Here is a tiny trained network, its code and every weight. The questions are about switching its units off for an input and a class, where a switched-off unit gives its printed mean instead of its output.

import numpy as np


def w(rows, s, z=0):
    codes = np.array(rows[::2]) - 128.0
    scale = np.full(codes.shape[1], s)
    scale[-1] = z or s
    return codes * scale


def f(y):
    return y / 2 * (1 + np.tanh(0.7978845608 * (y + 0.044715 * y**3)))


def log_softmax(a):
    a = a - a.max(-1, keepdims=True)
    return a - np.log(np.exp(a).sum(-1, keepdims=True))


def net(x, mask):
    res = np.array(x, float).reshape(1, 7) / 4 @ E
    y = f(res @ A[0][:, :-1].T + A[0][:, -1])
    res = res + np.where(mask, y, B[0][:, -1]) @ B[0][:, :-1]
    return log_softmax(res[-1] @ U[:, :-1].T + U[:, -1])


A, B = {}, {}
E = w([
[129,150,70,134,1],'x0',
[68,64,188,149,81],'x1',
[234,83,153,116,91],'x2',
[130,129,131,130,129],'x3',
[124,122,119,119,127],'x4',
[125,127,129,128,127],'x5',
[144,77,53,222,158],'x6',
],0.0091)
A[0] = w([
[182,93,146,124,114,1],'neuron 0',
[141,91,148,109,179,72],'neuron 1',
[118,134,196,161,181,178],'neuron 2',
[22,237,116,194,161,122],'neuron 3',
[144,187,185,112,117,53],'neuron 4',
[140,106,143,20,115,71],'neuron 5',
[140,105,109,145,138,102],'neuron 6',
[175,53,63,173,155,82],'neuron 7',
[141,80,146,110,195,63],'neuron 8',
[165,79,49,185,153,41],'neuron 9',
[133,165,168,88,115,37],'neuron 10',
[137,102,166,112,196,90],'neuron 11',
[109,142,140,41,121,54],'neuron 12',
[175,224,53,122,181,198],'neuron 13',
[130,80,165,96,200,100],'neuron 14',
[164,170,198,56,99,75],'neuron 15',
[151,165,167,65,116,79],'neuron 16',
[148,182,86,146,29,127],'neuron 17',
[214,222,59,79,157,130],'neuron 18',
[220,100,176,137,99,63],'neuron 19',
[77,172,164,83,126,61],'neuron 20',
[148,134,157,117,198,142],'neuron 21',
[129,60,91,177,134,155],'neuron 22',
[142,116,104,112,229,231],'neuron 23',
[222,103,177,148,108,39],'neuron 24',
[76,30,166,117,93,177],'neuron 25',
[255,110,109,66,157,78],'neuron 26',
[127,122,190,159,187,191],'neuron 27',
[242,58,145,111,121,62],'neuron 28',
],0.0084,0.0035)
B[0] = w([
[66,136,2,117,214,133],'neuron 0',
[130,146,84,122,106,142],'neuron 1',
[159,158,130,73,80,177],'neuron 2',
[138,47,56,27,206,230],'neuron 3',
[77,135,100,211,165,149],'neuron 4',
[58,161,117,181,158,169],'neuron 5',
[63,167,122,146,128,134],'neuron 6',
[90,170,184,201,164,199],'neuron 7',
[111,161,83,130,96,152],'neuron 8',
[102,201,143,192,154,195],'neuron 9',
[54,186,92,184,186,145],'neuron 10',
[159,223,90,137,57,163],'neuron 11',
[95,162,122,189,173,158],'neuron 12',
[141,34,213,114,95,255],'neuron 13',
[161,215,114,124,72,171],'neuron 14',
[121,197,165,169,175,201],'neuron 15',
[88,152,137,194,175,172],'neuron 16',
[169,191,77,115,102,235],'neuron 17',
[144,51,218,152,93,246],'neuron 18',
[111,61,55,80,168,179],'neuron 19',
[65,116,136,156,185,161],'neuron 20',
[153,159,113,121,71,175],'neuron 21',
[120,165,179,193,110,191],'neuron 22',
[162,141,148,109,108,220],'neuron 23',
[77,95,52,103,217,170],'neuron 24',
[132,61,167,110,109,200],'neuron 25',
[152,58,112,133,122,203],'neuron 26',
[179,126,115,107,86,183],'neuron 27',
[119,76,61,101,162,199],'neuron 28',
],0.0071,0.0063)
U = w([
[96,62,22,59,247,98],'0',
[78,195,166,254,214,44],'1',
[125,108,154,109,104,254],'2',
[128,112,154,108,103,240],'3',
[125,44,236,99,73,79],'4',
[158,217,54,93,22,40],'5',
],0.0084,0.0059)

Each question gives the input, the list of numbers given to net, and the class t.
The units are the neurons (one row each of A and B). Each row of codes is followed by its name. A weight is (code - 128) times the scale printed after its matrix; where a second scale follows, it is the last column's (A, B and U).
mask holds one flag per neuron, in row order. A switched-off neuron (its flag False) gives its mean, the last column of its row in B, instead of its output. The means were averaged over made-up inputs and are rounded, as every weight is.
A unit's drop is (log p(t) with every unit on - log p(t) with that unit switched off) / (log p(t) with every unit on - log p(t) with every unit switched off).
The circuit of an input: a set's keep is (log p(t) with only the set's units on - log p(t) with every unit switched off) / (log p(t) with every unit on - log p(t) with every unit switched off). Starting from the 12 units with the biggest drops (on a tie, the unit counted first), units are removed one at a time, each time the one whose removal leaves the highest keep (on an exact tie, the one counted first), for as long as the keep stays at least 0.8.
circuit, biggest first: the units of the circuit, biggest drop first
top k neurons: the k neurons with the biggest drops, biggest first
drop when u is switched off: that unit's drop, to one decimal
input [0,-7,-6,-2,0,-7,4], class 2: circuit, biggest first => (neuron 13)
input [-1,5,-7,-6,-8,-7,-8], class 1: circuit, biggest first => (neuron 12; neuron 20)
input [-3,-8,-3,-5,-6,6,6], class 4: circuit, biggest first => (neuron 13; neuron 18)
input [-1,-7,5,1,2,5,-3], class 4: top 2 neurons => (neuron 18; neuron 13)
input [-2,-8,-6,-5,-1,-2,-4], class 4: circuit, biggest first => (neuron 13; neuron 18)
input [-8,-7,1,-5,4,-1,-3], class 5: circuit, biggest first => (neuron 11; neuron 14)
input [0,1,2,-1,4,0,4], class 1: circuit, biggest first => (neuron 3; neuron 7)
input [-3,-1,-6,6,6,-5,-7], class 1: circuit, biggest first => (neuron 12; neuron 20)
input [-4,-7,3,-6,-5,-6,-7], class 1: circuit, biggest first => (neuron 15; neuron 16)
input [-2,-6,5,-7,-5,-2,1], class 4: top 3 neurons => (neuron 18; neuron 13; neuron 3)
input [-2,4,7,5,4,-6,6], class 0: circuit, biggest first => (neuron 28; neuron 24)
input [-6,-8,-3,2,7,5,5], class 4: circuit, biggest first => (neuron 13; neuron 18)
input [2,-7,3,8,-2,-4,8], class 1: top 2 neurons => (neuron 9; neuron 7)
input [5,-7,-8,4,-2,-7,-3], class 0: circuit, biggest first => (neuron 3)
input [-5,-1,6,-5,-1,-6,1], class 0: top 4 neurons => (neuron 28; neuron 24; neuron 19; neuron 0)
input [-7,-8,6,-4,-7,-2,1], class 4: top 3 neurons => (neuron 18; neuron 13; neuron 26)
input [5,-7,4,5,-5,-6,-5], class 4: top 2 neurons => (neuron 18; neuron 13)
input [5,-7,-3,-2,2,-7,5], class 2: top 2 neurons => (neuron 13; neuron 17)
input [-5,3,7,8,5,-3,-7], class 0: drop when neuron 13 is switched off => 0.0
input [-1,-1,0,-4,-4,-8,8], class 1: drop when neuron 7 is switched off => 0.1
input [0,4,1,-2,-4,-3,7], class 1: drop when neuron 9 is switched off => 0.1
input [-4,5,8,-4,0,3,-8], class 0: top neuron => (neuron 19)
